Here is a tiny trained network, its code and every weight. The questions are about switching its units off for an input and a class, where a switched-off unit gives its printed mean instead of its output.

import numpy as np


def w(rows, s, z=0):
    codes = np.array(rows[::2]) - 128.0
    scale = np.full(codes.shape[1], s)
    scale[-1] = z or s
    return codes * scale


def norm(h):
    return h / np.sqrt((h * h).mean(-1, keepdims=True) + 1e-5)


def f(y):
    return y / 2 * (1 + np.tanh(0.7978845608 * (y + 0.044715 * y**3)))


def log_softmax(a):
    a = a - a.max(-1, keepdims=True)
    return a - np.log(np.exp(a).sum(-1, keepdims=True))


def net(x, mask):
    res = np.array(x, float).reshape(1, 5) / 4 @ E
    u = 0
    for l in range(2):
        y = f(norm(res) @ A[l][:, :-1].T + A[l][:, -1])
        res = res + np.where(mask[u : u + 6], y, B[l][:, -1]) @ B[l][:, :-1]
        u += 6
    return log_softmax(norm(res)[-1] @ U[:, :-1].T + U[:, -1])


A, B = {}, {}
E = w([
[103,254,97,67],'x0',
[127,128,128,128],'x1',
[81,147,148,169],'x2',
[163,141,175,125],'x3',
[54,93,172,48],'x4',
],0.0089)
A[0] = w([
[173,171,247,142,71],'L0N1',
[127,166,103,183,70],'L0N2',
[47,164,163,218,53],'L0N3',
[60,97,19,151,79],'L0N4',
[201,96,75,58,3],'L0N5',
[116,80,141,168,118],'L0N6',
],0.014,0.0065)
B[0] = w([
[228,166,171,32,182],'L0N1',
[126,151,117,175,167],'L0N2',
[142,59,5,66,192],'L0N3',
[254,181,235,39,212],'L0N4',
[125,75,26,98,155],'L0N5',
[108,91,174,180,252],'L0N6',
],0.026,0.0032)
A[1] = w([
[159,194,96,208,3],'L1N1',
[118,154,120,127,83],'L1N2',
[127,189,86,75,91],'L1N3',
[11,132,184,50,26],'L1N4',
[42,250,109,122,141],'L1N5',
[144,70,62,96,9],'L1N6',
],0.017,0.0037)
B[1] = w([
[126,182,63,126,179],'L1N1',
[253,50,131,181,121],'L1N2',
[104,84,159,129,253],'L1N3',
[160,186,52,147,243],'L1N4',
[103,86,184,138,244],'L1N5',
[114,80,77,109,206],'L1N6',
],0.041,0.0053)
U = w([
[54,40,222,213,125],'0',
[121,41,40,59,248],'1',
[219,194,193,10,76],'2',
[142,229,22,189,35],'3',
],0.014,0.0014)

Each question gives the input, the list of numbers given to net, and the class t.
The units are the neurons (one row each of A and B). Each row of codes is followed by its name. A weight is (code - 128) times the scale printed after its matrix; where a second scale follows, it is the last column's (A, B and U).
mask holds one flag per neuron, layer by layer. A switched-off neuron (its flag False) gives its mean, the last column of its row in B, instead of its output. The means were averaged over made-up inputs and are rounded, as every weight is.
A unit's drop is (log p(t) with every unit on - log p(t) with that unit switched off) / (log p(t) with every unit on - log p(t) with every unit switched off).
The circuit of an input: a set's keep is (log p(t) with only the set's units on - log p(t) with every unit switched off) / (log p(t) with every unit on - log p(t) with every unit switched off). Starting from all 12 units, units are removed one at a time, each time the one whose removal leaves the highest keep (on an exact tie, the one counted first), for as long as the keep stays at least 0.8.
units of the circuit, in order: the units of the circuit, biggest drop first
k most important neurons: the k neurons with the biggest drops, biggest first
k most important neurons of layer l: the k neurons of layer l with the biggest drops, biggest first
input [-7,6,-7,0,-1], class 0: units of the circuit, in order -> L0N6
input [-6,-2,-5,5,4], class 0: units of the circuit, in order -> L0N3, L1N6
input [8,-8,3,-3,-7], class 0: 4 most important neurons -> L1N5, L1N4, L0N6, L1N3
input [-8,0,0,-8,-1], class 0: 3 most important neurons -> L0N6, L1N4, L0N1
input [-5,-4,5,5,-6], class 3: 2 most important neurons -> L1N5, L1N3
input [4,4,3,5,-4], class 2: 3 most important neurons -> L0N1, L1N1, L1N6
input [8,-3,-2,3,7], class 0: 2 most important neurons of layer 1 -> L1N5, L1N3
input [-6,4,7,-5,-3], class 1: 3 most important neurons of layer 1 -> L1N5, L1N6, L1N3
input [-5,-7,4,5,-8], class 3: 2 most important neurons -> L0N4, L1N1
input [4,4,-7,5,-5], class 1: 2 most important neurons -> L0N5, L0N4
input [8,8,2,-3,-8], class 0: 2 most important neurons -> L1N5, L1N4
input [6,7,7,6,-1], class 1: 3 most important neurons -> L0N3, L0N4, L0N1
input [-1,4,-4,5,7], class 3: units of the circuit, in order -> L1N4, L0N4
input [-1,-8,3,7,-4], class 2: units of the circuit, in order -> L0N1
input [0,-4,7,6,-7], class 1: 3 most important neurons -> L0N3, L0N4, L0N1
input [1,-1,-1,0,3], class 3: 2 most important neurons of layer 0 -> L0N3, L0N2
input [7,8,2,2,8], class 3: 2 most important neurons -> L1N4, L0N2
input [-7,1,-6,-8,-6], class 2: 2 most important neurons of layer 0 -> L0N4, L0N3
input [6,-6,0,-4,4], class 0: 2 most important neurons -> L1N5, L0N6
input [-2,-8,-4,-5,8], class 3: units of the circuit, in order -> L1N4
input [6,-8,2,6,4], class 0: 2 most important neurons of layer 1 -> L1N5, L1N3
input [-1,0,-6,1,8], class 3: 2 most important neurons -> L1N4, L0N3
input [-4,2,7,6,-5], class 1: 2 most important neurons of layer 0 -> L0N3, L0N4
